Each row is followed by its group and then its class within the group.
[ 0.77 -0.64  2.03  1.71  0.05 -0.43  0.70  0.38  0.41 -0.06 -3.71  0.67
  1.22 -1.03 -0.20 -0.59 -0.84  0.07  3.80  0.36 -0.61  0.84  0.28] : U/RG
[ 0.32  0.26 -0.59 -0.34 -0.64 -0.43 -1.03 -1.76 -0.01  1.69  2.98 -0.14
  0.22  0.81 -0.94  0.26  0.76  0.85 -0.99  0.57 -0.26 -0.58 -0.28] : R/FM
[ 0.55 -1.05  3.51  1.61 -0.32 -0.03  0.44 -0.79  1.68  1.22 -3.05  1.18
  0.25 -1.24 -0.17 -0.84 -2.27 -0.56  3.58 -0.44  0.46 -0.98  0.70] : U/RG
[-0.44 -0.38 -0.16  1.53 -1.36  0.07  0.45  4.86 -1.72 -1.30 -0.81  2.89
  0.08 -0.46  0.84 -0.21  3.03  0.46  1.79 -0.14 -0.70 -0.48  0.40] : X/Fg
[ 1.12  0.60 -1.62  0.82 -1.17  0.08  0.65  4.21 -1.38 -0.31  1.81 -0.75
  0.49 -3.82  0.27 -0.89  4.07 -0.06  0.67 -0.62 -2.52  0.99  0.74] : X/Fg
[-0.21 -0.69  0.45 -0.29 -1.14 -0.11 -0.68 -3.34 -0.35  1.12  1.34  0.05
 -0.74  0.61  0.37 -0.69  1.23  0.00 -0.09  1.45 -0.56 -2.36  0.18] : R/FM
[-0.03  1.05 -0.47 -0.34 -0.21  0.10  1.40  5.72 -1.00 -0.01 -0.11 -1.24
  1.34 -1.47  1.17 -2.09  1.94  0.33  1.92  1.01 -3.56  1.55  0.38] : X/Fg
[ 0.27 -0.19  0.78  0.04 -1.65  0.01 -0.07 -4.42  0.59  1.13  2.57 -0.34
 -1.02  0.61 -0.40 -1.01 -0.67  0.25  0.69  1.57  0.05 -1.37  0.52] : R/CD
[ 0.24 -0.40  1.69  0.71 -0.73 -0.26  0.38 -1.67 -1.30  2.07 -2.52  0.14
  0.44  0.46  1.58 -1.29  1.22 -0.09  2.60  1.76 -2.23 -0.18 -0.17] : U/JQ
[-0.21 -1.22  0.65  0.14 -0.42  0.04 -2.23 -5.14 -0.16  1.92  1.35  0.55
 -1.71  0.74 -0.33  1.47 -0.52  0.22 -3.58  1.81  2.35 -2.05  0.03] : R/NR
[ 0.48 -1.36 -0.15  0.15 -0.37  0.46 -0.72 -5.56  0.52  0.67  1.48  0.02
 -0.95  0.68 -1.41 -0.29  0.58 -0.70 -1.87  1.28  1.01 -1.74  0.19] : R/NR
[ 1.02  0.28 -1.48  1.37 -1.05  0.52  1.49  6.94 -0.99 -0.94  1.19 -0.33
 -0.09 -0.97 -0.86 -0.73  5.07  0.95 -0.40 -2.12 -2.71  1.59 -0.87] : X/DJ
[ 0.48 -0.87  1.95  1.56 -0.60  0.37  0.34 -0.74  0.10  0.40 -2.60  0.25
  0.35 -0.74  0.27 -0.19 -0.62 -0.29  2.21  0.95  0.23  0.74  0.36] : U/RG
[-0.61  0.50 -1.18 -0.12 -0.93  0.40  0.19  2.54 -0.19  0.75  2.40 -1.16
 -0.44  2.71  0.49 -0.37  0.14 -0.62 -0.18 -0.94 -1.24 -1.92  0.38] : R/FM
[ 0.35  1.77  0.41  0.08 -1.41  0.10  1.64  4.24 -0.58  0.08  0.29 -0.31
  1.17 -0.68  0.10 -1.52  0.99  0.40  2.33 -0.91 -2.04  1.78  0.18] : X/Fg
[ 0.46 -0.18  0.02 -0.19 -0.61  0.05 -0.29 -1.91 -0.61  1.59  0.68 -0.68
 -0.49  0.33  0.57 -1.26  1.65  0.11 -0.58  0.47 -1.16 -0.96 -0.05] : R/FM
[ 0.28 -0.42  1.93  1.17 -0.96 -0.33  0.77 -1.40 -0.38  0.21 -3.76 -0.36
  0.98  0.09  0.47 -1.56 -0.48 -0.64  4.92  3.08 -2.76  0.58  0.29] : U/JQ
[ 0.39  1.11 -0.73  0.57 -3.00 -0.66  1.55  6.94 -1.64 -1.69  2.06 -0.49
  0.27 -0.37  0.45  0.08  2.24  0.87  1.34 -0.92 -1.46  0.74  0.37] : X/DJ
